Below are the code and all the weights of a small trained network. Each question names an input and a target symbol and asks about switching units off, where a switched-off unit gives its printed mean instead of its output.

import numpy as np


def w(rows, s, z=0):
    codes = np.array(rows[::2]) - 128.0
    scale = np.full(codes.shape[1], s)
    scale[-1] = z or s
    return codes * scale


def norm(h):
    return h / np.sqrt((h * h).mean(-1, keepdims=True) + 1e-5)


def f(y):
    return np.maximum(y, 0)


def softmax(a):
    e = np.exp(a - a.max(-1, keepdims=True))
    return e / e.sum(-1, keepdims=True)


def log_softmax(a):
    a = a - a.max(-1, keepdims=True)
    return a - np.log(np.exp(a).sum(-1, keepdims=True))


def net(x, mask):
    ids = ['ΓΘΣβελξφ'.index(c) for c in x.split()]
    T = len(ids)
    res = E[ids] + P[:T]
    r = norm(res)
    for j in range(2):
        rows = slice(2 * j, 2 * j + 2)
        q, k, v = (r @ M[0][rows].T for M in (Q, K, V))
        z = softmax(np.where(np.tri(T) > 0, q @ k.T / 2**0.5, -1e9)) @ v
        o = O[0][rows]
        res = res + np.where(mask[j], z, o[:, -1]) @ o[:, :-1]
    y = f(norm(res) @ A[0][:, :-1].T + A[0][:, -1])
    res = res + np.where(mask[2:18], y, B[0][:, -1]) @ B[0][:, :-1]
    return log_softmax(norm(res)[-1] @ U[:, :-1].T + U[:, -1])


Q, K, V, O, A, B = {}, {}, {}, {}, {}, {}
E = w([
[158,21,75,11,82],'Γ',
[62,109,107,214,86],'Θ',
[210,179,137,6,140],'Σ',
[168,64,130,163,155],'β',
[43,104,150,161,167],'ε',
[113,173,221,100,169],'λ',
[176,100,133,219,113],'ξ',
[116,134,61,88,179],'φ',
],0.019)
P = w([
[91,19,166,165,156],'0',
[180,154,188,253,230],'1',
[66,75,97,143,147],'2',
[86,63,106,110,84],'3',
[162,123,187,12,171],'4',
[130,98,240,63,154],'5',
],0.0054)
Q[0] = w([
[155,176,101,110,120],'h0',
[120,174,135,124,177],'h0',
[125,116,122,76,137],'h1',
[168,250,77,213,150],'h1',
],0.011)
K[0] = w([
[152,105,157,171,162],'h0',
[149,86,189,109,97],'h0',
[75,146,98,178,150],'h1',
[122,21,214,156,1],'h1',
],0.008)
V[0] = w([
[112,93,210,115,26],'h0',
[250,111,154,160,102],'h0',
[139,116,205,155,66],'h1',
[86,153,147,88,131],'h1',
],0.017)
O[0] = w([
[140,156,7,199,152,47],'h0',
[62,123,124,83,106,59],'h0',
[129,149,59,160,69,2],'h1',
[159,166,147,159,156,126],'h1',
],0.014,0.0089)
A[0] = w([
[169,74,103,84,145,152],'n0',
[105,213,133,155,100,112],'n1',
[142,46,95,120,140,111],'n2',
[97,92,113,166,186,69],'n3',
[90,157,120,112,164,123],'n4',
[162,112,200,158,7,7],'n5',
[88,200,55,151,113,210],'n6',
[219,201,96,138,84,63],'n7',
[169,151,54,48,98,132],'n8',
[99,143,80,120,184,102],'n9',
[173,193,171,193,154,69],'n10',
[191,100,93,149,38,104],'n11',
[169,80,145,146,198,182],'n12',
[133,124,6,96,179,22],'n13',
[60,160,138,181,178,158],'n14',
[82,188,93,133,105,88],'n15',
],0.011,0.002)
B[0] = w([
[156,107,131,141,60,194],'n0',
[157,151,203,162,132,136],'n1',
[124,141,141,241,128,173],'n2',
[102,137,17,130,127,171],'n3',
[87,107,168,98,145,152],'n4',
[122,115,209,51,252,159],'n5',
[191,208,188,78,116,148],'n6',
[123,161,132,106,41,141],'n7',
[147,187,61,94,153,161],'n8',
[158,82,159,84,160,144],'n9',
[91,75,133,176,104,180],'n10',
[42,123,79,136,81,160],'n11',
[87,26,131,98,100,254],'n12',
[190,127,190,86,213,155],'n13',
[179,187,110,127,209,180],'n14',
[167,178,140,89,156,137],'n15',
],0.014,0.0077)
U = w([
[131,106,52,147,206,86],'Γ',
[135,60,115,198,79,186],'Θ',
[89,169,74,60,102,145],'Σ',
[141,138,209,152,101,3],'β',
[145,166,106,173,113,220],'ε',
[184,94,46,119,90,73],'λ',
[2,148,93,110,72,139],'ξ',
[110,82,157,74,133,123],'φ',
],0.0086,0.0014)

Each question gives the input, a string of symbols that net reads in full, and the target symbol t.
The units are the heads (2 rows each of Q, K, V and O) and the neurons (one row each of A and B). Each row of codes is followed by its name. A weight is (code - 128) times the scale printed after its matrix; where a second scale follows, it is the last column's (O, A, B and U).
mask holds one flag per unit, heads first, then neurons. A switched-off unit (its flag False) gives its mean, the last column of its rows in O or B, instead of its output. The means were averaged over made-up inputs and are rounded, as every weight is.
A unit's drop is (log p(t) with every unit on - log p(t) with that unit switched off) / (log p(t) with every unit on - log p(t) with every unit switched off).
The circuit of an input: a set's keep is (log p(t) with only the set's units on - log p(t) with every unit switched off) / (log p(t) with every unit on - log p(t) with every unit switched off). Starting from the 12 units with the biggest drops (on a tie, the unit counted first), units are removed one at a time, each time the one whose removal leaves the highest keep (on an exact tie, the one counted first), for as long as the keep stays at least 0.8.
units of the circuit, in order: the units of the circuit, biggest drop first
unit that matters most: the unit with the biggest drop
heads that matter: for each layer, one digit per head in row order, 1 if its drop is at least 0.15 and else 0, layers parted by /
drop of u: that unit's drop, to one decimal
input λ Σ ξ, target ξ: heads that matter => 11
input ε Σ ε, target Γ: units of the circuit, in order => (n14, n3, h0)
input λ ε ξ, target ξ: units of the circuit, in order => (n11, h1)
input ε ε Σ ξ ε Γ, target Θ: heads that matter => 10
input ε ξ Σ, target Σ: heads that matter => 11
input Γ ε ε, target Γ: heads that matter => 10
input Θ λ β Σ Σ, target Σ: heads that matter => 11
input λ ε ε Θ Θ, target ε: units of the circuit, in order => (h0, h1, n6)
input ξ ε β ξ Γ, target λ: unit that matters most => h1
input β ε Θ Θ, target ε: drop of n6 => 0.3
input Γ ε ε λ, target Θ: drop of n13 => 0.1
input ξ Θ Γ, target λ: drop of n13 => 0.3
input Θ Γ λ ε β, target Θ: drop of n1 => 0.0
